Here is a tiny trained network, its code and every weight. The questions are about switching its units off for an input and a class, where a switched-off unit gives its printed mean instead of its output.

import numpy as np


def w(rows, s, z=0):
    codes = np.array(rows[::2]) - 128.0
    scale = np.full(codes.shape[1], s)
    scale[-1] = z or s
    return codes * scale


def norm(h):
    return h / np.sqrt((h * h).mean(-1, keepdims=True) + 1e-5)


def f(y):
    return np.maximum(y, 0)


def log_softmax(a):
    a = a - a.max(-1, keepdims=True)
    return a - np.log(np.exp(a).sum(-1, keepdims=True))


def net(x, mask):
    res = np.array(x, float).reshape(1, 5) / 4 @ E
    u = 0
    for l in range(3):
        y = f(norm(res) @ A[l][:, :-1].T + A[l][:, -1])
        res = res + np.where(mask[u : u + 4], y, B[l][:, -1]) @ B[l][:, :-1]
        u += 4
    return log_softmax(norm(res)[-1] @ U[:, :-1].T + U[:, -1])


A, B = {}, {}
E = w([
[99,166,118,133,188,166,125,114,152,188],'x0',
[72,168,152,122,187,255,116,161,73,144],'x1',
[123,83,178,44,109,203,132,152,138,147],'x2',
[78,163,184,144,158,130,103,91,102,137],'x3',
[119,173,194,51,86,78,133,224,124,152],'x4',
],0.0035)
A[0] = w([
[67,216,151,234,226,176,144,111,28,78,3],'L0N1',
[98,156,134,2,108,159,99,246,112,239,75],'L0N2',
[167,55,41,208,55,97,149,172,150,74,8],'L0N3',
[137,87,179,168,196,209,145,106,47,117,99],'L0N4',
],0.0032,0.0028)
B[0] = w([
[57,182,75,185,95,106,47,179,98,116,217],'L0N1',
[115,174,194,115,182,126,253,197,163,135,255],'L0N2',
[200,140,69,96,149,121,132,191,149,81,199],'L0N3',
[81,134,113,155,137,187,67,72,93,112,203],'L0N4',
],0.0052,0.003)
A[1] = w([
[254,97,72,108,65,92,104,131,124,73,75],'L1N1',
[135,81,109,87,113,184,117,69,94,124,3],'L1N2',
[146,139,58,172,156,31,81,72,177,128,85],'L1N3',
[138,151,161,107,68,66,132,152,116,110,74],'L1N4',
],0.005,0.0019)
B[1] = w([
[128,124,4,165,91,160,191,208,119,48,248],'L1N1',
[236,24,152,101,171,190,143,58,161,150,149],'L1N2',
[157,139,110,106,177,89,136,140,239,253,253],'L1N3',
[143,22,139,95,91,199,107,8,54,127,196],'L1N4',
],0.0041,0.0043)
A[2] = w([
[147,75,106,95,148,203,111,85,130,165,166],'L2N1',
[158,135,71,146,112,51,112,130,130,17,5],'L2N2',
[176,37,122,115,102,116,121,115,157,158,44],'L2N3',
[143,76,201,85,4,68,117,91,72,66,5],'L2N4',
],0.0046,0.0015)
B[2] = w([
[160,93,208,154,104,59,118,89,137,68,218],'L2N1',
[165,104,97,100,151,207,189,190,149,58,251],'L2N2',
[109,175,113,137,142,164,106,164,107,132,219],'L2N3',
[125,120,92,105,50,86,116,57,2,211,211],'L2N4',
],0.0075,0.0025)
U = w([
[137,152,102,159,163,29,96,89,228,213,105],'0',
[113,124,123,115,108,107,83,136,132,112,1],'1',
[188,77,2,117,109,117,181,182,170,70,185],'2',
[124,99,129,66,31,79,131,92,17,172,139],'3',
[148,34,184,151,139,169,92,38,134,65,133],'4',
[87,163,222,61,162,136,202,205,151,142,178],'5',
[5,188,90,189,157,155,15,122,74,109,178],'6',
],0.0092,0.0035)

Each question gives the input, the list of numbers given to net, and the class t.
The units are the neurons (one row each of A and B). Each row of codes is followed by its name. A weight is (code - 128) times the scale printed after its matrix; where a second scale follows, it is the last column's (A, B and U).
mask holds one flag per neuron, layer by layer. A switched-off neuron (its flag False) gives its mean, the last column of its row in B, instead of its output. The means were averaged over made-up inputs and are rounded, as every weight is.
A unit's drop is (log p(t) with every unit on - log p(t) with that unit switched off) / (log p(t) with every unit on - log p(t) with every unit switched off).
The circuit of an input: a set's keep is (log p(t) with only the set's units on - log p(t) with every unit switched off) / (log p(t) with every unit on - log p(t) with every unit switched off). Starting from all 12 units, units are removed one at a time, each time the one whose removal leaves the highest keep (on an exact tie, the one counted first), for as long as the keep stays at least 0.8.
circuit, biggest first: the units of the circuit, biggest drop first
top k neurons: the k neurons with the biggest drops, biggest first
top k neurons in layer l: the k neurons of layer l with the biggest drops, biggest first
drop of u: that unit's drop, to one decimal
input [-8,5,4,4,-2], class 4: circuit, biggest first	[L1N2 L2N1]
input [-7,5,0,0,3], class 3: top 4 neurons	[L1N3 L1N1 L2N4 L1N4]
input [-8,-1,6,7,7], class 3: circuit, biggest first	[L2N4]
input [3,8,0,-8,-3], class 4: circuit, biggest first	[L2N1 L1N1]
input [-5,-3,-5,1,7], class 3: top 2 neurons	[L2N4 L1N4]
input [3,-5,4,5,4], class 3: top 2 neurons	[L1N3 L1N4]
input [7,-2,2,-7,1], class 5: circuit, biggest first	[L1N1 L0N2]
input [3,-8,7,-8,8], class 3: circuit, biggest first	[L2N4 L1N4]
input [-6,4,8,1,-1], class 4: top 3 neurons	[L0N4 L2N1 L1N2]
input [-6,1,7,-5,6], class 3: top 2 neurons	[L2N4 L1N3]
input [6,3,7,2,-4], class 4: top 2 neurons	[L2N1 L1N2]
input [1,-1,-4,5,-2], class 0: top 3 neurons	[L1N3 L1N1 L2N3]
input [-3,0,5,7,2], class 3: circuit, biggest first	[L1N3 L2N4]
input [2,-3,-2,2,-6], class 0: circuit, biggest first	[L1N3]
input [-4,-8,5,-1,3], class 3: top 4 neurons	[L2N4 L1N4 L1N3 L0N1]
input [6,5,0,-5,-7], class 4: top 2 neurons in layer 2	[L2N1 L2N3]
input [7,2,-6,-8,2], class 0: drop of L2N2	0.3
input [5,7,8,1,-8], class 4: drop of L0N3	0.0
input [-7,-8,8,-8,8], class 3: drop of L1N4	0.5
